Below are the code and all the weights of a small trained network. Each question names an input and a target symbol and asks about switching units off, where a switched-off unit gives its printed mean instead of its output.

import numpy as np


def w(rows, s, z=0):
    codes = np.array(rows[::2]) - 128.0
    scale = np.full(codes.shape[1], s)
    scale[-1] = z or s
    return codes * scale


def norm(h):
    return h / np.sqrt((h * h).mean(-1, keepdims=True) + 1e-5)


def f(y):
    return y / 2 * (1 + np.tanh(0.7978845608 * (y + 0.044715 * y**3)))


def softmax(a):
    e = np.exp(a - a.max(-1, keepdims=True))
    return e / e.sum(-1, keepdims=True)


def log_softmax(a):
    a = a - a.max(-1, keepdims=True)
    return a - np.log(np.exp(a).sum(-1, keepdims=True))


def net(x, mask):
    ids = ['ΔΘΠΩαμστφψ'.index(c) for c in x.split()]
    T = len(ids)
    res = E[ids] + P[:T]
    q, k, v = (norm(res) @ M[0].T for M in (Q, K, V))
    z = softmax(np.where(np.tri(T) > 0, q @ k.T / 2**0.5, -1e9)) @ v
    res = res + np.where(mask[0], z, O[0][:, -1]) @ O[0][:, :-1]
    y = f(norm(res) @ A[0][:, :-1].T + A[0][:, -1])
    res = res + np.where(mask[1:17], y, B[0][:, -1]) @ B[0][:, :-1]
    return log_softmax(norm(res)[-1] @ U[:, :-1].T + U[:, -1])


Q, K, V, O, A, B = {}, {}, {}, {}, {}, {}
E = w([
[131,158,61,58,116,45,206,156,180,125],'Δ',
[169,48,11,116,105,70,172,74,186,131],'Θ',
[101,166,44,107,164,94,147,136,228,135],'Π',
[55,146,65,169,197,145,144,140,198,173],'Ω',
[94,35,133,92,129,177,155,221,163,191],'α',
[110,10,90,93,91,101,107,83,80,24],'μ',
[46,46,87,154,95,84,131,134,107,188],'σ',
[101,123,105,129,26,76,247,174,80,142],'τ',
[76,81,103,111,179,20,88,99,159,172],'φ',
[46,115,92,224,125,45,139,60,80,130],'ψ',
],0.011)
P = w([
[124,121,18,37,179,231,158,61,95,112],'0',
[109,195,91,39,57,214,41,97,119,171],'1',
[193,92,46,182,138,157,152,68,143,178],'2',
[105,83,80,74,163,183,181,58,120,102],'3',
[92,180,169,79,38,171,58,89,156,213],'4',
[180,105,80,178,146,116,166,124,155,165],'5',
[85,62,98,93,174,164,194,93,124,64],'6',
[60,147,212,99,44,125,96,83,194,181],'7',
[135,105,89,194,150,96,138,168,156,164],'8',
[76,51,105,107,161,128,155,128,119,38],'9',
[69,115,154,132,49,101,111,85,254,85],'10',
[150,98,113,196,144,74,128,181,155,122],'11',
[54,66,133,115,174,108,148,165,125,20],'12',
],0.014)
Q[0] = w([
[47,32,39,103,212,130,210,156,117,1],'head 0',
[223,181,87,146,143,135,42,188,41,162],'head 0',
],0.01)
K[0] = w([
[76,69,190,208,134,35,125,199,176,2],'head 0',
[197,56,3,92,197,200,182,64,78,98],'head 0',
],0.0081)
V[0] = w([
[150,117,138,64,254,129,56,107,209,135],'head 0',
[112,170,116,155,156,32,82,60,74,97],'head 0',
],0.0099)
O[0] = w([
[230,65,198,253,8,145,215,136,228,130,97],'head 0',
[89,147,252,153,214,251,244,25,147,221,4],'head 0',
],0.0079,0.0032)
A[0] = w([
[170,70,93,96,138,82,154,210,135,184,156],'neuron 0',
[110,166,111,174,111,32,60,166,187,160,104],'neuron 1',
[130,227,85,220,201,50,207,72,138,204,71],'neuron 2',
[117,104,182,142,38,139,66,131,95,143,105],'neuron 3',
[136,158,178,157,219,152,170,37,48,129,56],'neuron 4',
[164,154,105,232,120,64,128,134,166,165,2],'neuron 5',
[82,185,135,74,30,187,83,51,145,146,50],'neuron 6',
[88,211,193,89,74,137,128,34,168,116,86],'neuron 7',
[221,112,106,173,189,4,162,246,147,225,124],'neuron 8',
[146,73,97,103,160,114,154,125,116,45,162],'neuron 9',
[149,211,125,164,59,131,18,107,135,80,54],'neuron 10',
[97,177,166,154,33,63,38,94,161,87,42],'neuron 11',
[45,73,143,115,131,100,172,151,143,158,148],'neuron 12',
[146,191,178,190,2,107,115,98,152,98,106],'neuron 13',
[186,103,149,193,158,160,254,141,131,95,124],'neuron 14',
[44,119,140,80,93,132,68,94,157,116,155],'neuron 15',
],0.011,0.0079)
B[0] = w([
[107,135,106,176,115,128,151,81,100,85,244],'neuron 0',
[109,89,48,98,76,169,92,117,40,72,214],'neuron 1',
[83,112,126,21,23,143,9,83,241,178,188],'neuron 2',
[169,159,179,93,188,158,149,94,146,99,159],'neuron 3',
[228,117,76,92,165,185,133,130,111,61,188],'neuron 4',
[121,133,71,192,186,169,218,134,170,91,143],'neuron 5',
[108,88,141,236,179,111,139,125,185,81,156],'neuron 6',
[118,98,99,172,211,181,151,136,195,39,148],'neuron 7',
[145,59,20,171,58,201,88,159,61,44,225],'neuron 8',
[104,139,198,130,126,148,122,135,150,169,199],'neuron 9',
[116,159,113,25,130,36,34,132,116,157,153],'neuron 10',
[219,204,170,78,40,44,79,121,114,171,172],'neuron 11',
[190,138,104,115,98,151,70,123,189,152,224],'neuron 12',
[164,89,181,75,103,208,225,128,100,171,162],'neuron 13',
[130,185,174,105,173,76,48,151,86,140,166],'neuron 14',
[129,178,100,164,189,114,177,106,118,132,206],'neuron 15',
],0.013,0.011)
U = w([
[167,63,111,201,135,109,154,167,102,61,255],'Δ',
[139,78,149,5,57,69,18,194,131,236,114],'Θ',
[28,132,116,80,198,75,95,123,76,131,83],'Π',
[168,109,178,139,56,156,209,47,132,152,91],'Ω',
[206,125,125,72,187,167,147,94,134,79,138],'α',
[18,140,124,213,166,178,196,57,212,125,93],'μ',
[131,209,150,134,86,126,183,75,150,87,99],'σ',
[184,203,166,138,60,180,195,161,139,140,122],'τ',
[146,225,118,210,144,83,89,104,165,70,40],'φ',
[61,89,248,146,61,212,217,127,217,123,169],'ψ',
],0.011,0.0076)

Each question gives the input, a string of symbols that net reads in full, and the target symbol t.
The units are the heads (2 rows each of Q, K, V and O) and the neurons (one row each of A and B). Each row of codes is followed by its name. A weight is (code - 128) times the scale printed after its matrix; where a second scale follows, it is the last column's (O, A, B and U).
mask holds one flag per unit, heads first, then neurons. A switched-off unit (its flag False) gives its mean, the last column of its rows in O or B, instead of its output. The means were averaged over made-up inputs and are rounded, as every weight is.
A unit's drop is (log p(t) with every unit on - log p(t) with that unit switched off) / (log p(t) with every unit on - log p(t) with every unit switched off).
The circuit of an input: a set's keep is (log p(t) with only the set's units on - log p(t) with every unit switched off) / (log p(t) with every unit on - log p(t) with every unit switched off). Starting from the 12 units with the biggest drops (on a tie, the unit counted first), units are removed one at a time, each time the one whose removal leaves the highest keep (on an exact tie, the one counted first), for as long as the keep stays at least 0.8.
circuit, biggest first: the units of the circuit, biggest drop first
most important unit: the unit with the biggest drop
k most important neurons: the k neurons with the biggest drops, biggest first
drop of u: that unit's drop, to one decimal
input α ψ α σ τ α α α σ σ σ ψ Ω, target α: most important unit	head 0
input α α σ α Δ Ω φ, target Θ: circuit, biggest first	head 0; neuron 14; neuron 0
input σ ψ α Δ ψ α σ φ Θ α τ, target ψ: circuit, biggest first	head 0; neuron 13
input σ τ α α ψ μ Δ ψ τ, target Θ: circuit, biggest first	head 0; neuron 2
input σ ψ α φ Π α Δ σ ψ τ ψ α τ, target α: circuit, biggest first	head 0; neuron 4
input σ Π τ σ ψ α α Θ σ ψ Ω τ α, target Π: circuit, biggest first	head 0; neuron 8
input Π Π α α σ φ ψ Ω τ Ω τ, target τ: 4 most important neurons	neuron 13; neuron 11; neuron 2; neuron 15
input α σ α α ψ Δ φ φ τ σ ψ Δ, target Θ: circuit, biggest first	head 0; neuron 2
input Π α α μ, target ψ: circuit, biggest first	neuron 9; neuron 1; neuron 4
input ψ σ α σ ψ μ ψ α α τ Ω ψ α, target α: circuit, biggest first	head 0; neuron 4
input μ ψ Π Π σ α α α α τ Θ, target Θ: circuit, biggest first	head 0; neuron 11
input ψ α α α σ τ σ ψ, target φ: circuit, biggest first	neuron 11; neuron 6; neuron 7
input σ Π σ α σ, target Ω: 2 most important neurons	neuron 13; neuron 11
input α α φ σ σ α φ φ, target φ: circuit, biggest first	neuron 15
input α σ Θ ψ α Θ σ σ α α τ, target φ: 2 most important neurons	neuron 11; neuron 15
input σ φ α α, target Θ: 2 most important neurons	neuron 14; neuron 15
input σ ψ σ α α α φ α α μ Ω, target Θ: circuit, biggest first	head 0; neuron 10
input ψ α α σ, target μ: 4 most important neurons	neuron 8; neuron 11; neuron 9; neuron 1
input α σ α μ σ ψ α Θ, target φ: 2 most important neurons	neuron 11; neuron 8
input τ α ψ ψ ψ φ, target Θ: circuit, biggest first	neuron 2
input α ψ σ α φ σ α τ φ Π, target Θ: 2 most important neurons	neuron 14; neuron 0
input α Π σ ψ α Θ ψ α α μ, target ψ: 2 most important neurons	neuron 9; neuron 0
input τ τ α τ Ω σ α α ψ, target Θ: drop of head 0	0.5
input σ σ α ψ α α ψ Π ψ α ψ ψ, target Θ: drop of neuron 9	0.0
input μ α α σ Π α α α, target Ω: drop of neuron 13	0.2
